Here is a tiny trained network, its code and every weight. The questions are about switching its units off for an input and a class, where a switched-off unit gives its printed mean instead of its output.

import numpy as np


def w(rows, s, z=0):
    codes = np.array(rows[::2]) - 128.0
    scale = np.full(codes.shape[1], s)
    scale[-1] = z or s
    return codes * scale


def norm(h):
    return h / np.sqrt((h * h).mean(-1, keepdims=True) + 1e-5)


def f(y):
    return np.maximum(y, 0)


def log_softmax(a):
    a = a - a.max(-1, keepdims=True)
    return a - np.log(np.exp(a).sum(-1, keepdims=True))


def net(x, mask):
    res = np.array(x, float).reshape(1, 4) / 4 @ E
    u = 0
    for l in range(4):
        y = f(norm(res) @ A[l][:, :-1].T + A[l][:, -1])
        res = res + np.where(mask[u : u + 8], y, B[l][:, -1]) @ B[l][:, :-1]
        u += 8
    return log_softmax(norm(res)[-1] @ U[:, :-1].T + U[:, -1])


A, B = {}, {}
E = w([
[124,255,51],'x0',
[239,107,124],'x1',
[130,151,148],'x2',
[124,114,117],'x3',
],0.0094)
A[0] = w([
[131,132,176,39],'L0N1',
[196,135,112,92],'L0N2',
[5,79,149,147],'L0N3',
[145,106,185,45],'L0N4',
[121,107,168,41],'L0N5',
[155,92,104,1],'L0N6',
[70,153,135,100],'L0N7',
[94,92,81,79],'L0N8',
],0.019,0.0028)
B[0] = w([
[117,81,117,145],'L0N1',
[149,156,164,191],'L0N2',
[120,169,150,255],'L0N3',
[128,95,76,179],'L0N4',
[93,160,3,163],'L0N5',
[149,177,152,154],'L0N6',
[102,140,191,192],'L0N7',
[117,139,176,151],'L0N8',
],0.012,0.0091)
A[1] = w([
[71,119,114,191],'L1N1',
[169,179,143,110],'L1N2',
[249,119,124,102],'L1N3',
[117,128,41,64],'L1N4',
[225,74,128,78],'L1N5',
[129,168,76,4],'L1N6',
[96,13,205,210],'L1N7',
[104,125,111,6],'L1N8',
],0.013,0.0031)
B[1] = w([
[193,136,75,210],'L1N1',
[95,102,71,216],'L1N2',
[58,126,193,254],'L1N3',
[138,49,127,160],'L1N4',
[125,155,182,222],'L1N5',
[119,140,102,154],'L1N6',
[103,167,2,210],'L1N7',
[111,151,110,131],'L1N8',
],0.0083,0.0057)
A[2] = w([
[109,27,117,252],'L2N1',
[120,162,173,13],'L2N2',
[125,174,152,145],'L2N3',
[121,87,89,113],'L2N4',
[127,158,187,106],'L2N5',
[136,147,52,180],'L2N6',
[136,166,111,161],'L2N7',
[251,136,161,220],'L2N8',
],0.017,0.0024)
B[2] = w([
[136,178,34,204],'L2N1',
[119,71,122,216],'L2N2',
[176,9,108,254],'L2N3',
[182,57,49,177],'L2N4',
[123,57,129,241],'L2N5',
[150,111,72,233],'L2N6',
[138,102,46,207],'L2N7',
[10,254,208,196],'L2N8',
],0.0084,0.0065)
A[3] = w([
[163,110,41,184],'L3N1',
[125,158,229,180],'L3N2',
[137,154,177,100],'L3N3',
[88,146,184,118],'L3N4',
[4,126,93,253],'L3N5',
[166,139,84,128],'L3N6',
[190,119,175,89],'L3N7',
[139,91,165,107],'L3N8',
],0.012,0.0038)
B[3] = w([
[198,41,96,205],'L3N1',
[16,65,123,175],'L3N2',
[25,149,1,140],'L3N3',
[167,73,203,167],'L3N4',
[222,145,181,249],'L3N5',
[163,11,164,161],'L3N6',
[117,154,252,132],'L3N7',
[206,4,137,142],'L3N8',
],0.0064,0.012)
U = w([
[128,165,30,25],'0',
[12,198,240,80],'1',
[81,88,139,248],'2',
],0.012,0.0012)

Each question gives the input, the list of numbers given to net, and the class t.
The units are the neurons (one row each of A and B). Each row of codes is followed by its name. A weight is (code - 128) times the scale printed after its matrix; where a second scale follows, it is the last column's (A, B and U).
mask holds one flag per neuron, layer by layer. A switched-off neuron (its flag False) gives its mean, the last column of its row in B, instead of its output. The means were averaged over made-up inputs and are rounded, as every weight is.
A unit's drop is (log p(t) with every unit on - log p(t) with that unit switched off) / (log p(t) with every unit on - log p(t) with every unit switched off).
The circuit of an input: a set's keep is (log p(t) with only the set's units on - log p(t) with every unit switched off) / (log p(t) with every unit on - log p(t) with every unit switched off). Starting from the 12 units with the biggest drops (on a tie, the unit counted first), units are removed one at a time, each time the one whose removal leaves the highest keep (on an exact tie, the one counted first), for as long as the keep stays at least 0.8.
units of the circuit, in order: the units of the circuit, biggest drop first
most important unit: the unit with the biggest drop
k most important neurons: the k neurons with the biggest drops, biggest first
drop of u: that unit's drop, to one decimal
input [-1,6,-4,0], class 1: units of the circuit, in order => L2N8
input [-6,5,6,-3], class 0: units of the circuit, in order => L1N7, L0N3, L2N1
input [5,-7,-1,6], class 1: units of the circuit, in order => L0N7, L0N5
input [2,-1,7,-5], class 2: 2 most important neurons => L0N5, L1N7
input [6,1,4,-8], class 2: units of the circuit, in order => L1N7, L0N5, L2N1
input [-3,-4,-5,0], class 1: 2 most important neurons => L0N3, L3N1
input [3,-3,8,6], class 2: 3 most important neurons => L2N8, L2N3, L0N7
input [-6,-8,8,8], class 1: 2 most important neurons => L0N3, L3N1
input [-3,-2,-5,0], class 0: 2 most important neurons => L1N3, L1N1
input [-4,3,3,-3], class 0: 3 most important neurons => L0N4, L2N1, L0N3
input [3,8,-8,-7], class 1: drop of L2N8 => 0.2
input [-8,5,0,1], class 0: drop of L1N7 => 0.2
input [2,-3,-4,-3], class 1: drop of L2N3 => -0.2
input [-3,-8,-1,8], class 1: drop of L0N3 => -0.1
input [-1,1,5,0], class 0: most important unit => L2N1
